Below are the code and all the weights of a small trained network. Each question names an input and a class and asks about switching units off, where a switched-off unit gives its printed mean instead of its output.

import numpy as np


def w(rows, s, z=0):
    codes = np.array(rows[::2]) - 128.0
    scale = np.full(codes.shape[1], s)
    scale[-1] = z or s
    return codes * scale


def norm(h):
    return h / np.sqrt((h * h).mean(-1, keepdims=True) + 1e-5)


def f(y):
    return np.maximum(y, 0)


def log_softmax(a):
    a = a - a.max(-1, keepdims=True)
    return a - np.log(np.exp(a).sum(-1, keepdims=True))


def net(x, mask):
    res = np.array(x, float).reshape(1, 3) / 4 @ E
    u = 0
    for l in range(2):
        y = f(norm(res) @ A[l][:, :-1].T + A[l][:, -1])
        res = res + np.where(mask[u : u + 14], y, B[l][:, -1]) @ B[l][:, :-1]
        u += 14
    return log_softmax(norm(res)[-1] @ U[:, :-1].T + U[:, -1])


A, B = {}, {}
E = w([
[23,118,154],'x0',
[149,2,201],'x1',
[120,126,13],'x2',
],0.0047)
A[0] = w([
[172,134,104,81],'0.n0',
[180,61,3,90],'0.n1',
[130,59,152,56],'0.n2',
[104,207,133,141],'0.n3',
[144,144,99,119],'0.n4',
[218,127,89,115],'0.n5',
[120,136,176,166],'0.n6',
[139,202,101,177],'0.n7',
[195,148,138,166],'0.n8',
[140,5,122,197],'0.n9',
[210,108,112,6],'0.n10',
[92,71,36,61],'0.n11',
[177,107,123,44],'0.n12',
[252,160,157,189],'0.n13',
],0.011,0.002)
B[0] = w([
[170,112,116,161],'0.n0',
[191,124,183,240],'0.n1',
[115,103,85,190],'0.n2',
[149,213,94,193],'0.n3',
[140,112,105,162],'0.n4',
[220,145,108,203],'0.n5',
[140,151,67,174],'0.n6',
[134,39,94,207],'0.n7',
[87,105,77,183],'0.n8',
[59,159,236,254],'0.n9',
[140,131,218,175],'0.n10',
[50,57,86,206],'0.n11',
[127,103,197,156],'0.n12',
[2,70,98,227],'0.n13',
],0.016,0.0058)
A[1] = w([
[184,190,110,210],'1.n0',
[150,104,153,98],'1.n1',
[77,126,124,183],'1.n2',
[88,132,85,249],'1.n3',
[144,106,165,103],'1.n4',
[83,118,170,12],'1.n5',
[114,202,153,154],'1.n6',
[144,164,247,142],'1.n7',
[85,97,116,177],'1.n8',
[240,232,226,194],'1.n9',
[57,131,171,34],'1.n10',
[207,124,147,142],'1.n11',
[94,110,100,79],'1.n12',
[112,76,175,194],'1.n13',
],0.014,0.0017)
B[1] = w([
[140,119,195,157],'1.n0',
[99,123,117,153],'1.n1',
[162,120,119,220],'1.n2',
[99,93,156,225],'1.n3',
[106,113,112,168],'1.n4',
[159,175,123,218],'1.n5',
[169,99,173,162],'1.n6',
[143,75,67,232],'1.n7',
[123,140,106,226],'1.n8',
[66,59,253,155],'1.n9',
[165,156,125,248],'1.n10',
[189,136,148,155],'1.n11',
[103,125,131,186],'1.n12',
[109,200,131,253],'1.n13',
],0.024,0.0064)
U = w([
[38,57,14,170],'0',
[121,83,226,172],'1',
[64,226,109,184],'2',
[213,210,68,57],'3',
[248,49,53,3],'4',
],0.015,0.0027)

Each question gives the input, the list of numbers given to net, and the class t.
The units are the neurons (one row each of A and B). Each row of codes is followed by its name. A weight is (code - 128) times the scale printed after its matrix; where a second scale follows, it is the last column's (A, B and U).
mask holds one flag per neuron, layer by layer. A switched-off neuron (its flag False) gives its mean, the last column of its row in B, instead of its output. The means were averaged over made-up inputs and are rounded, as every weight is.
A unit's drop is (log p(t) with every unit on - log p(t) with that unit switched off) / (log p(t) with every unit on - log p(t) with every unit switched off).
The circuit of an input: a set's keep is (log p(t) with only the set's units on - log p(t) with every unit switched off) / (log p(t) with every unit on - log p(t) with every unit switched off). Starting from the 12 units with the biggest drops (on a tie, the unit counted first), units are removed one at a time, each time the one whose removal leaves the highest keep (on an exact tie, the one counted first), for as long as the keep stays at least 0.8.
circuit, biggest first: the units of the circuit, biggest drop first
k most important neurons: the k neurons with the biggest drops, biggest first
k most important neurons of layer l: the k neurons of layer l with the biggest drops, biggest first
input [6,8,-5], class 3: 2 most important neurons -> (0.n1 0.n13)
input [0,4,4], class 1: circuit, biggest first -> (0.n9)
input [8,-7,-1], class 1: 4 most important neurons -> (0.n13 0.n3 0.n11 1.n13)
input [-7,-7,1], class 4: 3 most important neurons -> (0.n5 0.n9 0.n11)
input [5,-6,-1], class 1: 3 most important neurons of layer 0 -> (0.n13 0.n3 0.n11)
input [1,-6,2], class 0: 3 most important neurons -> (0.n7 0.n5 0.n1)
input [-3,0,5], class 4: 2 most important neurons -> (0.n11 0.n1)
input [4,3,-8], class 3: 3 most important neurons of layer 0 -> (0.n1 0.n5 0.n3)
input [7,5,-6], class 3: 3 most important neurons -> (0.n1 0.n13 0.n11)
input [6,5,1], class 2: 2 most important neurons -> (0.n1 0.n5)
input [-8,1,7], class 1: 3 most important neurons -> (0.n1 0.n10 0.n2)
input [-1,-7,-2], class 0: 2 most important neurons -> (0.n7 0.n1)
input [8,8,-5], class 3: 3 most important neurons of layer 0 -> (0.n13 0.n1 0.n11)
input [-2,0,1], class 4: circuit, biggest first -> (0.n5)
input [6,4,-2], class 3: 2 most important neurons of layer 0 -> (0.n13 0.n11)
input [4,5,-8], class 3: 4 most important neurons of layer 0 -> (0.n1 0.n5 0.n2 0.n3)
input [6,-6,-4], class 1: 2 most important neurons -> (0.n13 0.n3)
input [-8,4,4], class 1: 3 most important neurons -> (0.n1 0.n10 1.n9)
input [-3,2,6], class 1: 2 most important neurons -> (0.n1 1.n9)
input [6,3,5], class 2: most important neuron -> (0.n11)
input [-3,-2,6], class 4: 2 most important neurons -> (0.n1 0.n11)
input [-4,-8,1], class 4: 3 most important neurons of layer 0 -> (0.n9 0.n11 0.n5)
input [3,2,-2], class 3: 3 most important neurons of layer 0 -> (0.n1 0.n13 0.n5)
input [-5,8,4], class 1: 2 most important neurons of layer 0 -> (0.n1 0.n9)
input [-1,1,6], class 1: 2 most important neurons of layer 0 -> (0.n1 0.n5)
input [6,5,-3], class 3: 3 most important neurons of layer 0 -> (0.n13 0.n1 0.n11)
input [-7,-5,-7], class 0: circuit, biggest first -> (0.n13)
